M =
-0.145  -0.040   0.152   0.064   0.005
-0.156   0.024   0.178   0.075   0.011
-0.139   0.002   0.145   0.058   0.003
-0.132   0.040   0.137   0.052   0.001
-0.157  -0.037   0.176   0.077   0.010
-0.147  -0.028   0.157   0.066   0.006
-0.141   0.004   0.149   0.060   0.004
-0.132   0.029   0.135   0.051   0.000
-0.136   0.086   0.149   0.056   0.003
-0.160   0.046   0.189   0.080   0.013
-0.127   0.097   0.133   0.047  -0.001
The entry in the top-left corner is -0.145
The maximum -> 0.189
Report the entry just right of -0.157.
-0.037
The entry in the bottom-left corner is -0.127
The entry directly above 0.137: 0.145
The entry just right of the largest entry -> 0.080
The entry directly above the largest entry: 0.149
The top-right entry: 0.005
Report the entry at the centre.
0.157
The largest entry in the last row -> 0.133
Report the last entry, reading row by row.
-0.001
Report the entry just left of the centre entry.
-0.028
Report the smallest entry in the first column.
-0.160
The entry directly above the smallest entry: -0.136
Report the second largest entry.
0.178
Report the entry directly below 0.010.
0.006
Report the entry just left of the largest entry.
0.046
Report the entry just right of -0.127.
0.097
The third largest entry is 0.176
The third smallest entry -> -0.156
Report the entry just left of 0.001.
0.052
The entry just right of 0.080 is 0.013
Report the entry directly below -0.141.
-0.132
The second entry on the diagonal from the top-right corner is 0.075
The entry directly above 0.176 -> 0.137
The entry just right of 0.157 is 0.066
The 2nd entry from the end, reading row by row -> 0.047

x = [-0.83  0.15  1.12  0.40  0.48 -1.83  0.42]
Read off the entry at the centre.
Answer: 0.40
The entry just right of the centre entry: 0.48
Read off the 3rd largest entry.
Answer: 0.42
The minimum is -1.83
The 1st entry -> -0.83

Read these off the row that follows.
1) The entry just right of 37.5?
2) The entry just right of the centre entry?
3) The entry just left of -6.1?
[ 37.5  -6.1 -49.4 -18.1 -12.3]
1) -6.1
2) -18.1
3) 37.5

B =
-206,-490,43,308,681,102,-890,-662,-391,-181,679,629,-194,-247,8,-535
48,-457,115,288,868,191,-940,-550,-386,-115,889,633,-318,-53,-14,-391
-220,-610,112,275,711,145,-866,-665,-405,-172,757,644,-217,-187,62,-529
-172,-548,91,283,720,140,-880,-652,-399,-172,751,638,-223,-188,37,-510
-162,-598,127,271,752,160,-874,-639,-407,-163,794,647,-244,-152,59,-503
-192,-646,144,269,743,168,-859,-651,-415,-168,803,644,-234,-154,75,-515
18,-368,55,307,808,148,-943,-570,-373,-139,800,626,-289,-129,-47,-412
-14,-404,57,304,795,148,-936,-587,-380,-136,787,631,-278,-138,-32,-430
-122,-382,9,322,708,97,-924,-634,-373,-164,679,623,-220,-240,-40,-488
-65,-535,125,277,802,179,-900,-600,-398,-135,842,641,-277,-102,27,-452
-206,-426,2,321,655,81,-904,-668,-379,-189,637,625,-187,-284,-19,-537
-170,-639,144,265,751,175,-867,-640,-411,-157,814,644,-243,-140,72,-509
Rows and columns are numbered from 0.
Give the entry at row 0, column 2.
Answer: 43
The entry directly above the smallest entry is -859
Give the entry in row 0 and column 0.
Answer: -206
Give the entry in the bottom-right corner.
Answer: -509
The entry in row 2 and column 0: -220
The top entry of the column that holds the smallest entry -> -890
The entry in row 1 and column 2: 115
Give the entry just right of -164.
Answer: 679
Give the top entry of the column that holds the largest entry.
Answer: 679
The smallest entry: -943
The entry just left of -890 is 102
Give the bottom entry of the column that holds the largest entry.
Answer: 814
The entry in row 1 and column 0 is 48
The bottom-left entry -> -170
Give the entry just right of the largest entry.
Answer: 633
The entry just right of 808: 148
The entry directly below -399: -407
The entry directly below -503: -515
Give the top-right entry.
Answer: -535
Give the entry in row 2 and column 2.
Answer: 112
Give the entry just right of 743.
Answer: 168
Give the entry just left of 75.
Answer: -154
The entry directly below -398 -> -379
The entry in row 0 and column 1 -> -490
The entry just left of the largest entry -> -115
Give the entry just left of 112.
Answer: -610
Give the bottom entry of the column that holds the smallest entry.
Answer: -867
The entry directly above -924 is -936
Give the maximum.
Answer: 889
The entry in row 1 and column 1 -> -457

A = [ 969  600  677 -574]
Report the 1st entry from the right.
Answer: -574
The second entry from the left: 600
The first entry -> 969

[[  1.2   1.2   1.2  -1.2  -1.2  -1.2   1.2  -1.2  -1.2]
 [-55.3 -55.5 -54.9  54.2  54.8  55.0 -54.1  54.0  55.2]]
Rows and columns are numbered from 0.
The top-left entry: 1.2
The entry in row 0 and column 2: 1.2
The entry just left of -54.9 is -55.5
What is the entry directly above 55.2?
A: -1.2
What is the entry at row 0, column 1?
A: 1.2
What is the entry in the bottom-left corner?
A: -55.3
What is the entry just left of the largest entry?
A: 54.0
The entry at row 1, column 2 is -54.9
The entry just right of 55.0 -> -54.1
The entry in the bottom-right corner -> 55.2

Questions about the table below. Rows and columns are numbered from 0.
1) Give the entry at row 0, column 2.
2) Give the entry at row 2, column 2.
3) Give the bottom-left entry.
4) Give the entry just right of 80.
5) Give the entry just right of 122.
6) Give the entry directly above the smallest entry.
7) Give the entry in row 2 and column 0.
8) Give the entry just left of 158.
[[131 153 126  79 130 124  72 124 104 196 128 153 101]
 [ 79 154 174 114 169 136 108 158 167 114 148 149  81]
 [ 42 142 136 132 118  80 135 135 178  99  89 137  91]
 [119  66 149 109 138 117 108 151 111 124 122  61  57]]
1) 126
2) 136
3) 119
4) 135
5) 61
6) 79
7) 42
8) 108

[[8933, 5437, 7200, 6923, 5985],
 [6108, 6019, 1559, 4492, 3033],
 [9537, 6679, 5750, 5450, 6112],
 [8139, 8988, 3010, 2300, 7220],
 [5922, 5975, 1788, 4436, 2978],
 [8302, 5149, 7638, 7180, 6069],
 [5076, 2064, 6063, 8575, 2976],
 [5481, 5522, 9087, 6599, 7882],
 [8511, 8403, 3605, 3121, 6954],
 [3038, 2714, 7284, 8362, 4426],
 [2574, 5952, 4127, 4528, 5239],
 [8273, 8872, 3375, 2553, 7395],
 [6160, 6039, 1476, 4478, 3021],
 [8063, 4527, 7691, 7714, 5757],
 [5477, 5509, 9035, 6612, 7890],
 [8238, 8239, 2781, 3030, 6115]]
The top-right entry -> 5985
The entry directly below 2976? 7882
The 2nd entry on the main diagonal? 6019
The last entry of the largest entry's row: 6112
The entry directly below 3021? 5757
The bottom-right entry? 6115
The entry directly below the smallest entry is 7691
The entry in the top-left corner -> 8933
The entry in the bottom-left corner? 8238
The smallest entry in the first column? 2574
The entry just left of 5975? 5922
The 3rd smallest entry? 1788
The 2nd largest entry -> 9087
The entry just left of 3033: 4492
The entry just right of the smallest entry? 4478
The 3rd entry on the main diagonal? 5750
The entry directly below 6612: 3030
The largest entry in the last column -> 7890
The largest entry in the last row is 8239
The second smallest entry? 1559
The third entry, reading row by row is 7200
The entry just right of 8403 is 3605
The entry just right of 3605 is 3121
The third largest entry? 9035
The entry just left of 5985 -> 6923
The last entry of the smallest entry's row? 3021
The entry just right of 9035 is 6612
The first entry in the row that holds the largest entry? 9537
The bottom entry of the column that holds the smallest entry? 2781
The second entry in reading order? 5437

((5074, 4631, 3204, 5223, 5229, 5153, 5887, 5576, 3662, 7687, 6849, 4593, 4044, 5478), (4799, 4312, 5463, 4921, 4670, 4132, 5534, 3862, 5128, 4654, 5801, 5592, 4714, 4554), (5078, 4700, 3354, 5218, 5217, 5180, 5779, 5596, 3787, 7488, 6653, 4594, 4182, 5496), (4979, 4892, 5235, 4995, 4939, 4821, 5107, 4746, 5118, 4815, 5128, 5203, 5015, 4885), (4893, 4607, 5401, 4973, 4796, 4480, 5279, 4289, 5159, 4662, 5390, 5400, 4883, 4704), (5040, 4395, 2772, 5270, 5203, 5006, 6214, 5500, 3302, 8376, 7489, 4565, 3696, 5549), (4573, 3549, 5473, 4884, 4368, 3329, 6123, 2909, 4908, 4884, 6878, 5984, 4196, 4207), (5032, 5034, 5067, 5036, 5030, 5011, 5032, 5018, 5060, 5007, 5052, 5037, 5035, 5033), (5076, 4738, 3354, 5232, 5219, 5197, 5785, 5594, 3788, 7449, 6609, 4590, 4170, 5477), (4914, 4712, 5341, 4963, 4854, 4586, 5224, 4441, 5154, 4692, 5293, 5311, 4954, 4778), (4602, 3599, 5500, 4862, 4381, 3369, 6099, 2947, 4931, 4879, 6828, 5957, 4212, 4221), (5104, 5047, 4139, 5156, 5202, 5300, 5293, 5536, 4439, 6260, 5619, 4707, 4686, 5345))
The entry just left of 5596?
A: 5779
The entry just right of 4573: 3549
The entry just left of 6828 -> 4879
The entry just right of 5067 -> 5036
The entry just left of 5018 -> 5032
The entry just right of the smallest entry: 5270
The entry just right of 7687 is 6849
The entry just left of 6653?
A: 7488
The entry just right of 7488: 6653
The entry just right of 5311: 4954
The smallest entry: 2772
The entry just right of 5232 -> 5219
The entry just right of 4854?
A: 4586
The entry just left of 4995 -> 5235
The entry just left of 5496: 4182
The entry just right of 5224?
A: 4441
The entry just left of 4815?
A: 5118
The entry just right of 5463: 4921
The entry just left of 5401 is 4607
The entry just left of the largest entry?
A: 3302
The entry just right of the largest entry: 7489
The entry just right of 5118?
A: 4815
